Here is a tiny trained network, its code and every weight. The questions are about switching its units off for an input and a target symbol, where a switched-off unit gives its printed mean instead of its output.

import numpy as np


def w(rows, s, z=0):
    codes = np.array(rows[::2]) - 128.0
    scale = np.full(codes.shape[1], s)
    scale[-1] = z or s
    return codes * scale


def f(y):
    return y / 2 * (1 + np.tanh(0.7978845608 * (y + 0.044715 * y**3)))


def softmax(a):
    e = np.exp(a - a.max(-1, keepdims=True))
    return e / e.sum(-1, keepdims=True)


def log_softmax(a):
    a = a - a.max(-1, keepdims=True)
    return a - np.log(np.exp(a).sum(-1, keepdims=True))


def net(x, mask):
    ids = ['αηθλπφ'.index(c) for c in x.split()]
    T = len(ids)
    res = E[ids] + P[:T]
    r = res
    for j in range(3):
        rows = slice(3 * j, 3 * j + 3)
        q, k, v = (r @ M[0][rows].T for M in (Q, K, V))
        z = softmax(np.where(np.tri(T) > 0, q @ k.T / 3**0.5, -1e9)) @ v
        o = O[0][rows]
        res = res + np.where(mask[j], z, o[:, -1]) @ o[:, :-1]
    y = f(res @ A[0][:, :-1].T + A[0][:, -1])
    res = res + np.where(mask[3:19], y, B[0][:, -1]) @ B[0][:, :-1]
    return log_softmax(res[-1] @ U[:, :-1].T + U[:, -1])


Q, K, V, O, A, B = {}, {}, {}, {}, {}, {}
E = w([
[67,122,157,6],'α',
[124,211,54,164],'η',
[128,163,44,47],'θ',
[54,137,190,148],'λ',
[175,68,211,137],'π',
[81,192,108,80],'φ',
],0.015)
P = w([
[33,1,49,183],'0',
[169,190,112,97],'1',
[142,172,124,112],'2',
[125,217,105,129],'3',
[89,159,178,81],'4',
[98,183,154,101],'5',
[81,168,175,84],'6',
[57,159,178,77],'7',
],0.0099)
Q[0] = w([
[37,209,183,68],'H0',
[186,97,126,170],'H0',
[80,172,105,105],'H0',
[157,69,168,140],'H1',
[166,79,82,188],'H1',
[43,195,145,120],'H1',
[174,122,161,175],'H2',
[71,253,149,104],'H2',
[166,114,133,202],'H2',
],0.013)
K[0] = w([
[87,21,44,138],'H0',
[101,189,177,104],'H0',
[106,51,64,152],'H0',
[225,162,195,101],'H1',
[116,181,172,119],'H1',
[83,46,85,96],'H1',
[170,184,151,161],'H2',
[64,80,73,176],'H2',
[152,196,250,69],'H2',
],0.011)
V[0] = w([
[124,85,112,31],'H0',
[121,192,160,67],'H0',
[112,9,224,148],'H0',
[80,146,157,199],'H1',
[197,98,85,85],'H1',
[196,71,221,138],'H1',
[227,169,126,116],'H2',
[170,168,143,210],'H2',
[127,125,210,51],'H2',
],0.014)
O[0] = w([
[206,107,203,199,169],'H0',
[44,93,217,190,79],'H0',
[174,248,166,93,190],'H0',
[152,130,56,132,151],'H1',
[182,140,168,69,97],'H1',
[175,186,161,41,72],'H1',
[171,97,135,50,2],'H2',
[172,154,61,47,54],'H2',
[53,94,164,147,100],'H2',
],0.011,0.016)
A[0] = w([
[128,198,104,215,64],'N0',
[82,201,111,176,90],'N1',
[37,128,28,140,156],'N2',
[178,71,100,165,215],'N3',
[139,111,39,112,79],'N4',
[208,145,85,173,143],'N5',
[172,95,220,70,143],'N6',
[28,146,68,141,44],'N7',
[170,178,188,180,57],'N8',
[97,143,88,181,53],'N9',
[70,142,50,151,249],'N10',
[138,82,223,160,113],'N11',
[95,70,121,138,254],'N12',
[131,89,134,149,6],'N13',
[239,2,173,142,206],'N14',
[134,75,64,113,154],'N15',
],0.0095,0.0068)
B[0] = w([
[74,152,196,102,254],'N0',
[81,106,108,232,232],'N1',
[171,61,71,109,222],'N2',
[204,224,196,110,166],'N3',
[35,235,203,134,156],'N4',
[112,47,166,15,179],'N5',
[144,95,58,196,160],'N6',
[83,60,68,161,193],'N7',
[114,29,100,92,201],'N8',
[90,74,154,135,204],'N9',
[208,110,115,138,224],'N10',
[109,117,68,107,199],'N11',
[210,128,158,3,178],'N12',
[136,194,155,231,136],'N13',
[124,253,128,190,155],'N14',
[15,190,208,71,150],'N15',
],0.0066,0.027)
U = w([
[73,110,190,141,11],'α',
[97,36,110,76,58],'η',
[254,98,216,189,254],'θ',
[109,179,50,208,61],'λ',
[91,206,133,143,189],'π',
[201,13,132,165,176],'φ',
],0.0071,0.005)

Each question gives the input, a string of symbols that net reads in full, and the target symbol t.
The units are the heads (3 rows each of Q, K, V and O) and the neurons (one row each of A and B). Each row of codes is followed by its name. A weight is (code - 128) times the scale printed after its matrix; where a second scale follows, it is the last column's (O, A, B and U).
mask holds one flag per unit, heads first, then neurons. A switched-off unit (its flag False) gives its mean, the last column of its rows in O or B, instead of its output. The means were averaged over made-up inputs and are rounded, as every weight is.
A unit's drop is (log p(t) with every unit on - log p(t) with that unit switched off) / (log p(t) with every unit on - log p(t) with every unit switched off).
The circuit of an input: a set's keep is (log p(t) with only the set's units on - log p(t) with every unit switched off) / (log p(t) with every unit on - log p(t) with every unit switched off). Starting from the 12 units with the biggest drops (on a tie, the unit counted first), units are removed one at a time, each time the one whose removal leaves the highest keep (on an exact tie, the one counted first), for as long as the keep stays at least 0.8.
circuit, biggest first: the units of the circuit, biggest drop first
k most important neurons: the k neurons with the biggest drops, biggest first
which heads matter: for each layer, one digit per head in row order, 1 if its drop is at least 0.15 and else 0, layers parted by /
drop of u: that unit's drop, to one decimal
input π α θ φ α π φ φ, target π: circuit, biggest first : [H0]
input η λ η φ, target η: circuit, biggest first : [H0; N5; H2]
input α φ η λ, target α: circuit, biggest first : [H2; N0]
input φ π φ φ λ, target φ: which heads matter : 110
input λ π α, target λ: which heads matter : 110
input θ η α θ λ φ, target θ: which heads matter : 100
input η θ π θ π η θ, target η: 2 most important neurons : [N2; N15]
input λ α π π λ α θ, target λ: which heads matter : 110
input α π α η, target α: which heads matter : 100
input λ λ φ θ α π λ, target λ: 2 most important neurons : [N1; N12]
input φ λ λ θ, target φ: 2 most important neurons : [N2; N10]
input η π α, target η: drop of N15 : 0.3
input α φ η λ λ φ φ φ, target α: drop of H2 : 0.3
input π π η α, target π: drop of H0 : 0.2
input θ λ π θ η, target θ: drop of N11 : 0.0
input θ θ λ θ, target θ: most important neuron : [N3]
input η η λ α, target η: 2 most important neurons : [N2; N15]
